Each row is followed by its class.
1 -37 -204 350 71 95 314 -408 161 7 154 -187 -401 -260 -170 239 1 398
 288 -162 119 -11 479 54 -351 211 -359 -60 45 112 -135 -288 264 -192
L
70 -127 250 -364 78 75 -22 -50 -187 52 58 110 269 78 160 23 -91 -16 -82
 -159 -79 -33 -76 -54 -211 -133 -31 181 -39 68 -178 178 -172 68
Y
-28 -49 440 -477 18 14 -158 233 -191 235 109 318 387 112 205 76 -142
 -148 -149 -231 -37 70 -332 -145 29 -306 -87 171 -66 64 -161 210 -303
 245
V
40 -190 -58 -111 -91 148 114 -53 -138 -108 -226 -73 237 135 -58 -345 34
 -216 -119 285 -199 -38 102 70 -31 120 98 172 45 47 -189 274 -27 103
Y
-29 205 30 -389 -76 39 -84 453 153 221 316 563 338 -276 125 185 -290
 -150 -169 -411 -34 -14 -275 -31 74 -401 166 101 -152 -267 502 -201 -94
 329
T
-5 -67 -476 176 -220 154 382 -129 196 -82 -114 -37 9 -273 -256 -283 -21
 -60 -3 143 -126 -68 427 141 -27 252 99 100 -37 -133 132 -160 305 60
L
32 296 427 -39 153 -301 -489 615 -137 46 11 323 101 303 -7 288 51 -252
 -147 22 170 309 -637 -136 390 -255 158 -268 -56 -50 116 77 -259 169
J
145 -139 -115 -312 27 195 28 -55 -113 -170 64 31 345 31 169 -262 -54
 -157 -247 -88 -312 -197 -65 57 -210 -126 343 291 -50 34 68 118 -218 172
Q
-274 -32 -34 292 -209 -59 185 -1 69 171 -322 -158 -222 -64 -218 -204 92
 -70 290 343 209 159 260 1 342 353 -478 -45 -3 -49 -282 95 422 -51
V
-31 -73 -61 124 -59 25 201 -70 -55 20 -101 -3 1 -7 -199 7 51 33 61 102
 11 95 191 56 -61 167 -84 0 23 95 -194 29 79 -12
V
47 80 250 205 193 -191 -208 10 -100 -8 52 -50 -232 195 -59 321 97 163
 117 -42 218 168 -157 -88 -61 -39 -111 -247 91 138 -161 -35 -102 -185
T
67 74 164 -191 221 51 -235 124 -29 -50 286 -108 -147 28 358 191 -32 78
 25 -158 -32 -108 -402 2 -151 -192 -58 69 -77 27 234 52 -116 97
V
-89 156 92 427 117 -139 -49 -138 60 102 118 -166 -507 26 -101 429 105
 363 320 -79 334 172 39 -59 -32 134 -473 -329 67 146 -103 -195 210 -221
Y
-145 213 67 101 -189 -149 55 342 197 318 -12 398 38 -133 -271 228 -120
 -71 69 -48 257 294 90 -92 258 -64 -145 -218 -14 -169 34 -206 134 109
G
-191 18 -152 300 -280 -69 294 40 126 184 -202 106 -154 -189 -361 -49 -30
 14 198 200 210 203 351 18 244 197 -278 -127 7 -121 -136 -138 352 14
Q
130 5 93 -138 203 41 -176 36 -99 -145 131 -59 100 146 119 44 32 -40 -114
 -65 -147 -78 -250 -2 -199 -97 187 71 7 156 76 105 -234 62
V
74 -193 -272 -423 -234 200 421 -28 100 203 156 546 568 -470 -175 -84
 -438 79 -288 -438 -211 -62 474 -5 -335 -229 303 380 -97 -94 19 -245 -71
 177
Y
79 -325 -496 190 -182 298 533 -603 30 -241 -170 -314 12 -135 -253 -514
 40 80 8 224 -246 -155 737 203 -395 390 92 210 79 143 -221 -2 210 -135
L
-249 -300 204 -284 -249 74 248 2 -189 240 -360 111 374 8 -50 -415 -47
 -329 2 237 -83 -4 128 -39 243 101 -287 324 -47 -18 -487 395 38 242
J
67 11 -275 91 29 123 57 -150 108 -198 134 -168 -110 -78 46 -111 46 37 6
 3 -140 -205 48 125 -226 64 174 39 1 28 266 -82 84 3
T
29 82 1 255 3 -111 -19 69 -13 -45 -147 65 -57 164 -302 14 96 -72 2 194
 73 170 84 15 92 133 114 -227 92 23 -53 -55 4 -53
S
-113 -340 -85 -179 -330 182 539 -260 -44 217 -208 174 345 -263 -240 -265
 -129 -17 53 -11 -76 7 632 7 -123 138 -222 302 -26 -12 -486 77 133 77
Q
41 -211 -160 76 -57 95 179 -241 -106 -124 -188 -196 0 111 -69 -286 77
 -25 -38 224 -140 -65 201 78 -85 178 78 99 56 103 -220 155 -8 -47
Y
-97 -80 416 -331 -64 -31 142 34 -138 411 35 530 462 -31 -130 184 -250 16
 -49 -322 100 220 174 -169 -110 -193 -198 75 35 114 -398 31 -223 88
K
60 67 442 -267 83 -211 -303 365 -224 78 -70 399 380 270 -70 99 -48 -243
 -220 -40 46 231 -368 -158 171 -245 213 -70 -13 9 -132 151 -314 136
T
-90 189 230 -410 -104 -58 -172 517 128 375 214 550 311 -201 155 217 -299
 -139 -110 -375 123 105 -332 -145 179 -395 12 56 -139 -215 265 -133 -108
 284
G
-171 80 157 75 -118 -148 52 174 -9 287 -61 225 22 -79 -148 236 -52 33
 106 -111 256 241 25 -114 254 -46 -302 -136 -78 -57 -156 -95 81 42
L
-73 -57 295 118 150 -88 -4 -323 -106 167 101 -144 -229 1 46 349 -19 444
 263 -251 271 99 156 -137 -219 2 -494 -105 70 261 -412 -59 -3 -271
K
68 -386 200 -614 -169 163 287 -84 -292 153 -113 444 805 -56 -16 -343
 -269 -164 -291 -183 -256 -11 235 -48 -230 -149 201 449 -49 127 -398 241
 -322 222
Q
127 175 -230 193 69 -11 28 -74 134 -154 172 18 -93 -44 -157 150 -9 123
 -36 -129 17 21 126 45 -207 4 223 -189 4 5 288 -292 25 -57
L
-98 -158 26 -73 -181 30 299 -80 -78 144 -170 116 226 -115 -147 -165 -73
 -32 24 34 4 89 275 -2 38 65 -130 130 -44 26 -241 85 60 33
K
5 225 -54 -114 -11 14 -41 226 168 125 247 353 155 -138 -6 182 -180 -67
 -77 -271 3 20 -120 -28 -48 -207 132 -54 -68 -110 361 -205 -29 195
Y
165 -131 -85 -352 72 223 129 -223 -60 -40 256 166 385 -147 85 -9 -190 72
 -191 -364 -238 -176 150 35 -490 -171 255 281 -16 72 65 -58 -217 55
V
-156 -268 -407 390 -247 165 612 -540 122 -60 -333 -418 -261 -226 -305
 -444 90 100 331 352 -9 -82 817 148 -63 518 -413 128 44 27 -348 19 502
 -145
S
159 -250 -319 256 -51 114 354 -430 -121 -309 -274 -217 113 133 -400 -373
 172 -39 -112 358 -241 -30 557 161 -262 349 308 39 120 156 -269 90 17
 -134
K
-120 -120 99 -38 -119 10 152 -30 -109 78 -180 40 126 43 -92 -199 27 -157
 29 186 -19 42 72 19 76 112 -135 85 -17 39 -232 179 33 117
J
-139 190 -137 327 -198 -63 288 -13 359 312 92 237 -247 -354 -317 309
 -118 165 271 -156 307 176 382 -75 45 60 -358 -244 39 -119 6 -396 368
 -60
L
32 -44 -146 70 -64 66 133 -64 28 -68 -43 -75 -47 -31 -98 -93 17 -29 18
 106 -46 -12 100 67 -50 80 41 33 32 -34 19 4 85 -6
S
64 -204 15 -23 -10 24 106 -131 -241 -197 -298 -124 270 211 -161 -306 159
 -218 -118 314 -183 24 134 62 35 178 145 131 11 97 -309 327 -64 20
G
-157 -271 -443 298 -285 212 504 -440 100 -23 -214 -386 -230 -266 -179
 -316 97 134 227 249 -46 -137 620 138 -72 381 -327 170 22 -42 -278 -14
 418 -97
J
-24 -242 123 -82 -30 19 44 -115 -242 -96 -313 -191 138 219 -45 -300 128
 -114 -36 278 -90 32 42 -8 64 168 -49 144 32 162 -401 332 -51 5
T
-56 182 456 -519 -62 -215 -254 630 -140 253 -49 701 646 172 -13 49 -204
 -472 -302 -103 23 235 -434 -168 396 -389 268 -2 -124 -192 60 188 -329
 356
V
55 -115 131 243 103 -98 -60 -129 -295 -278 -410 -332 -107 506 -174 -197
 343 -145 3 501 -21 148 -46 24 134 293 -4 -133 124 203 -458 316 -30 -129
Q
-88 -115 -164 -52 -122 122 225 -156 67 84 32 -130 0 -272 90 -114 -74 105
 128 -100 -30 -144 218 27 -135 28 -203 206 -107 -44 2 -16 157 17
K
71 -325 -437 -88 -136 330 468 -429 44 -152 -51 -226 103 -295 -26 -429
 -56 80 -15 20 -291 -285 511 180 -368 211 153 381 -54 16 -10 8 158 -15
K
47 188 401 -300 173 -179 -508 461 -188 -26 97 184 238 284 248 137 14
 -271 -219 -76 0 58 -727 -139 259 -349 199 -41 -90 -65 200 190 -318 218
J
93 158 197 132 319 -101 -427 82 -112 -163 164 -293 -358 317 250 257 210
 102 39 -29 69 -22 -564 -29 -6 -66 -17 -191 7 142 169 42 -130 -77
K
-133 -52 -263 -63 -252 147 500 -168 255 311 137 340 161 -514 -214 76
 -268 166 136 -352 44 -45 622 2 -265 10 -194 155 -39 -112 -26 -310 235
 78
T
73 -274 -42 28 -26 70 160 -203 -234 -205 -356 -202 198 284 -209 -480 158
 -231 -106 399 -222 5 228 65 -52 264 155 153 65 182 -389 342 -91 13
V
244 -2 -636 91 81 325 63 -285 176 -438 268 -395 -189 -112 217 -243 83
 128 -145 -52 -376 -401 35 234 -382 87 449 146 -39 59 586 -170 57 17
Y
128 -149 2 -76 20 62 282 -326 -57 -6 50 190 248 -61 -234 15 -130 122 -43
 -149 -60 27 494 14 -442 18 110 75 79 109 -271 -68 -104 -70
G
109 451 220 -253 108 -177 -438 661 70 159 377 670 215 16 43 442 -218 -95
 -292 -457 173 281 -542 -136 180 -458 371 -210 -79 -241 558 -328 -208
 182
J
-121 2 171 -125 24 67 185 -164 114 385 310 269 -34 -303 57 376 -244 356
 196 -539 206 51 297 -134 -280 -117 -480 67 5 31 -194 -266 72 -56
Y
21 74 -159 312 41 -19 201 -142 168 -2 70 -11 -289 -152 -273 215 -17 269
 189 -97 143 122 376 8 -150 157 -163 -150 35 23 -44 -268 224 -132
Y
62 57 -11 234 118 -78 -166 81 -62 -245 -169 -304 -261 279 -15 -58 256
 -107 39 342 8 51 -258 81 146 192 87 -149 15 56 27 145 69 -51
G
-87 -45 453 -254 -71 -139 -17 315 -208 326 -159 512 406 137 -189 88 -157
 -206 -99 -25 125 326 -89 -125 192 -154 -104 12 -7 69 -402 189 -200 182
G
-79 49 -86 191 2 6 70 -204 107 107 192 -137 -257 -227 22 240 -29 342 224
 -228 185 5 178 -38 -132 29 -329 -59 -14 32 0 -225 185 -153
V
101 152 -37 347 102 -164 -106 37 -7 -163 -75 -49 -196 236 -269 87 165
 -35 22 213 74 151 -29 5 2 127 125 -285 89 40 4 -46 7 -86
Y
139 -136 188 -38 258 -1 -92 -307 -207 -107 123 -137 -25 152 104 127 50
 211 0 -140 -49 -63 -21 -14 -382 -30 -24 46 71 301 -244 91 -217 -172
T
-89 -435 -359 223 -161 228 751 -738 -29 -64 -191 -420 -244 -334 -205
 -214 40 393 327 121 -46 -157 899 170 -358 470 -438 273 1 121 -488 22
 422 -189
J
298 86 161 146 585 -103 -614 -128 -304 -500 218 -635 -466 496 428 282
 362 184 -39 47 -65 -209 -747 57 -230 -93 211 -153 5 290 173 207 -307
 -237
K
-37 351 67 273 101 -150 -183 179 206 148 220 127 -321 -48 -96 413 -20
 156 176 -195 296 206 -110 -80 43 -54 -184 -335 21 -34 221 -304 139 -88
K
218 57 -56 299 379 10 -331 -210 -101 -480 126 -587 -500 384 217 36 361
 138 4 171 -108 -120 -374 112 -170 148 159 -153 86 274 149 88 -70 -204
T
97 -50 213 -347 166 31 -252 101 -214 -114 23 35 291 238 208 -54 5 -197
 -210 13 -195 -115 -396 0 -83 -167 231 140 6 107 39 275 -304 134
T
-127 108 -28 -43 -207 -26 148 268 145 206 -68 346 167 -203 -178 -28 -127
 -193 28 4 82 106 94 -19 178 -29 -44 -6 -70 -215 96 -103 165 191
J
-81 -7 207 -453 -189 -29 81 385 21 266 -78 507 495 -111 -8 -106 -269
 -340 -164 -70 -48 95 -120 -82 233 -248 59 185 -120 -185 19 118 -77 341
G
-2 -13 43 -173 -41 77 73 36 -20 83 33 241 293 -14 -80 -43 -97 -127 -92
 -84 -88 1 89 -23 -119 -66 52 85 -22 -18 -36 14 -64 165
Y
154 97 136 284 295 -177 -272 -86 -93 -233 12 -300 -360 299 -16 258 202
 184 95 78 122 110 -189 -44 -90 51 -42 -264 106 174 -80 8 -59 -248
T
-102 -110 -364 362 -197 34 244 -160 122 -75 -306 -325 -281 -95 -243 -345
 156 -60 166 432 -1 -47 319 101 117 389 -116 8 -27 -72 -119 17 386 -39
Y
